Here is a tiny trained network, its code and every weight. The questions are about switching its units off for an input and a target symbol, where a switched-off unit gives its printed mean instead of its output.

import numpy as np


def w(rows, s, z=0):
    codes = np.array(rows[::2]) - 128.0
    scale = np.full(codes.shape[1], s)
    scale[-1] = z or s
    return codes * scale


def f(y):
    return np.maximum(y, 0)


def softmax(a):
    e = np.exp(a - a.max(-1, keepdims=True))
    return e / e.sum(-1, keepdims=True)


def log_softmax(a):
    a = a - a.max(-1, keepdims=True)
    return a - np.log(np.exp(a).sum(-1, keepdims=True))


def net(x, mask):
    ids = ['βδζημξσφψω'.index(c) for c in x.split()]
    T = len(ids)
    res = E[ids] + P[:T]
    u = 0
    for l in range(2):
        r = res
        for j in range(2):
            rows = slice(4 * j, 4 * j + 4)
            q, k, v = (r @ M[l][rows].T for M in (Q, K, V))
            z = softmax(np.where(np.tri(T) > 0, q @ k.T / 4**0.5, -1e9)) @ v
            o = O[l][rows]
            res = res + np.where(mask[u + j], z, o[:, -1]) @ o[:, :-1]
        u += 2
        y = f(res @ A[l][:, :-1].T + A[l][:, -1])
        res = res + np.where(mask[u : u + 8], y, B[l][:, -1]) @ B[l][:, :-1]
        u += 8
    return log_softmax(res[-1] @ U[:, :-1].T + U[:, -1])


Q, K, V, O, A, B = {}, {}, {}, {}, {}, {}
E = w([
[202,184,221,108],'β',
[144,114,155,164],'δ',
[140,65,55,247],'ζ',
[44,177,33,93],'η',
[50,109,129,120],'μ',
[79,203,61,76],'ξ',
[93,138,141,125],'σ',
[147,160,147,157],'φ',
[193,143,97,188],'ψ',
[97,35,100,184],'ω',
],0.015)
P = w([
[183,47,145,113],'0',
[110,188,177,151],'1',
[82,253,123,152],'2',
[87,239,133,136],'3',
[93,219,146,129],'4',
[94,210,153,117],'5',
[97,201,157,111],'6',
[95,193,164,107],'7',
[98,189,168,98],'8',
[102,184,161,93],'9',
[104,179,167,86],'10',
],0.0081)
Q[0] = w([
[155,91,187,139],'0.h1',
[133,104,170,136],'0.h1',
[111,113,142,83],'0.h1',
[226,119,84,82],'0.h1',
[8,145,151,122],'0.h2',
[117,101,223,182],'0.h2',
[90,203,140,126],'0.h2',
[137,111,131,152],'0.h2',
],0.018)
K[0] = w([
[100,203,165,159],'0.h1',
[103,181,148,147],'0.h1',
[169,182,87,173],'0.h1',
[180,140,158,171],'0.h1',
[60,58,189,61],'0.h2',
[8,157,147,174],'0.h2',
[114,118,95,36],'0.h2',
[129,126,116,164],'0.h2',
],0.016)
V[0] = w([
[189,136,154,64],'0.h1',
[83,122,119,190],'0.h1',
[4,126,77,244],'0.h1',
[207,144,139,22],'0.h1',
[121,129,105,131],'0.h2',
[124,43,93,151],'0.h2',
[128,217,181,81],'0.h2',
[133,125,97,133],'0.h2',
],0.0048)
O[0] = w([
[80,107,203,90,74],'0.h1',
[161,144,68,138,165],'0.h1',
[211,148,3,195,250],'0.h1',
[96,93,216,118,70],'0.h1',
[140,95,141,93,142],'0.h2',
[225,58,163,127,51],'0.h2',
[34,213,69,122,209],'0.h2',
[141,104,147,101,128],'0.h2',
],0.0042,0.0017)
A[0] = w([
[143,212,92,138,193],'0.n1',
[80,59,216,38,24],'0.n2',
[84,170,104,126,94],'0.n3',
[196,179,186,71,4],'0.n4',
[135,254,195,90,38],'0.n5',
[25,87,171,150,57],'0.n6',
[125,184,199,120,254],'0.n7',
[84,224,137,84,38],'0.n8',
],0.0093,0.0039)
B[0] = w([
[78,118,148,63,255],'0.n1',
[49,88,224,85,140],'0.n2',
[199,126,111,104,190],'0.n3',
[39,133,146,205,157],'0.n4',
[57,84,116,208,234],'0.n5',
[119,142,78,125,141],'0.n6',
[196,156,49,8,243],'0.n7',
[200,113,179,186,229],'0.n8',
],0.014,0.0078)
Q[1] = w([
[136,50,96,92],'1.h1',
[132,147,78,136],'1.h1',
[130,58,186,140],'1.h1',
[175,132,147,204],'1.h1',
[130,171,165,195],'1.h2',
[175,135,79,126],'1.h2',
[54,131,231,252],'1.h2',
[50,57,59,183],'1.h2',
],0.03)
K[1] = w([
[136,58,85,131],'1.h1',
[138,139,92,91],'1.h1',
[117,119,139,211],'1.h1',
[179,159,131,199],'1.h1',
[117,244,137,151],'1.h2',
[131,132,105,119],'1.h2',
[104,252,162,201],'1.h2',
[77,107,32,184],'1.h2',
],0.031)
V[1] = w([
[93,95,136,151],'1.h1',
[96,64,145,175],'1.h1',
[181,134,126,122],'1.h1',
[57,145,138,119],'1.h1',
[208,108,254,105],'1.h2',
[39,101,112,53],'1.h2',
[206,195,150,71],'1.h2',
[156,206,60,117],'1.h2',
],0.013)
O[1] = w([
[161,171,112,138,124],'1.h1',
[150,208,82,132,90],'1.h1',
[82,115,119,111,97],'1.h1',
[184,127,158,151,192],'1.h1',
[39,124,172,51,128],'1.h2',
[109,129,8,103,255],'1.h2',
[149,101,148,11,74],'1.h2',
[216,107,138,89,51],'1.h2',
],0.013,0.01)
A[1] = w([
[145,149,165,213,183],'1.n1',
[68,160,221,85,154],'1.n2',
[200,109,108,83,124],'1.n3',
[97,138,75,168,4],'1.n4',
[164,218,202,95,188],'1.n5',
[130,81,53,114,245],'1.n6',
[192,108,254,115,82],'1.n7',
[60,107,184,186,184],'1.n8',
],0.011,0.0038)
B[1] = w([
[77,133,95,77,204],'1.n1',
[195,178,168,110,200],'1.n2',
[177,76,178,147,181],'1.n3',
[178,72,138,98,235],'1.n4',
[96,126,147,125,147],'1.n5',
[90,170,152,146,250],'1.n6',
[120,149,3,146,162],'1.n7',
[119,115,186,180,191],'1.n8',
],0.02,0.019)
U = w([
[163,124,48,158,197],'β',
[163,148,188,131,36],'δ',
[117,202,113,255,51],'ζ',
[225,110,137,231,164],'η',
[63,51,129,206,253],'μ',
[147,37,178,86,120],'ξ',
[67,173,135,90,189],'σ',
[211,128,124,92,32],'φ',
[195,219,127,198,50],'ψ',
[120,143,188,211,66],'ω',
],0.005,0.0053)

Each question gives the input, a string of symbols that net reads in full, and the target symbol t.
The units are the heads (4 rows each of Q, K, V and O) and the neurons (one row each of A and B). Each row of codes is followed by its name. A weight is (code - 128) times the scale printed after its matrix; where a second scale follows, it is the last column's (O, A, B and U).
mask holds one flag per unit, layer by layer, with each layer's heads first. A switched-off unit (its flag False) gives its mean, the last column of its rows in O or B, instead of its output. The means were averaged over made-up inputs and are rounded, as every weight is.
A unit's drop is (log p(t) with every unit on - log p(t) with that unit switched off) / (log p(t) with every unit on - log p(t) with every unit switched off).
The circuit of an input: a set's keep is (log p(t) with only the set's units on - log p(t) with every unit switched off) / (log p(t) with every unit on - log p(t) with every unit switched off). Starting from the 12 units with the biggest drops (on a tie, the unit counted first), units are removed one at a time, each time the one whose removal leaves the highest keep (on an exact tie, the one counted first), for as long as the keep stays at least 0.8.
circuit, biggest first: the units of the circuit, biggest drop first
top k neurons: the k neurons with the biggest drops, biggest first
top k neurons in layer l: the k neurons of layer l with the biggest drops, biggest first
which heads matter: for each layer, one digit per head in row order, 1 if its drop is at least 0.15 and else 0, layers parted by /
input ψ ξ ξ η ψ, target ψ: top 3 neurons -> 0.n5, 1.n2, 1.n7
input ψ σ σ ξ ζ σ ξ ψ ζ η σ, target ψ: top 3 neurons -> 0.n5, 1.n2, 1.n7
input β σ σ σ η ψ σ η η, target β: top 2 neurons -> 0.n8, 0.n4
input η σ δ σ δ, target η: top 3 neurons -> 0.n5, 0.n8, 1.n3
input σ σ ξ ψ η η σ ψ σ η φ, target σ: top 4 neurons -> 0.n5, 0.n8, 0.n2, 1.n4
input ψ β μ σ φ φ σ φ ω ξ, target ψ: which heads matter -> 01 / 01
input β σ ξ η ψ η η ω η, target β: top 4 neurons -> 0.n8, 0.n1, 0.n4, 0.n7
input β ψ ω β σ ξ ω η η σ, target β: top 4 neurons in layer 0 -> 0.n8, 0.n4, 0.n5, 0.n2
input σ ξ φ, target σ: circuit, biggest first -> 0.n5, 0.n7, 1.h2, 1.n4
input σ ξ σ η ξ μ ω σ ζ, target μ: circuit, biggest first -> 1.n2
input δ ξ σ φ, target δ: circuit, biggest first -> 1.h2, 1.n2, 0.n7, 0.n5
input ξ δ ω η φ μ ψ ξ μ, target ξ: circuit, biggest first -> 0.n5, 1.h2, 1.n3
input φ σ σ σ σ η β ψ ξ δ σ, target φ: top 2 neurons in layer 1 -> 1.n2, 1.n7
input σ ξ η σ, target σ: circuit, biggest first -> 0.n5, 1.h2, 1.n4
input σ φ ζ δ, target σ: circuit, biggest first -> 0.n5, 1.h2, 1.n4
input σ σ β σ β, target β: top 2 neurons in layer 1 -> 1.n1, 1.n6
input η ω η ω β μ η β η, target η: top 4 neurons -> 0.n4, 0.n8, 0.n5, 1.n3
input η β β η ψ σ β ψ ζ ψ, target η: top 3 neurons -> 0.n4, 1.n3, 0.n5
input ω δ φ β ξ η σ σ ψ, target ω: top 2 neurons -> 0.n5, 0.n7
input ξ ψ σ η η β η σ σ η, target ξ: circuit, biggest first -> 1.h2, 0.n5, 1.h1
input ξ ζ σ φ ψ φ, target ξ: top 3 neurons -> 0.n5, 1.n3, 0.n4
input ω ζ μ ψ η σ σ σ σ μ, target ω: circuit, biggest first -> 0.h2, 1.h2, 1.n8, 1.n2
input β μ μ, target β: which heads matter -> 10 / 11
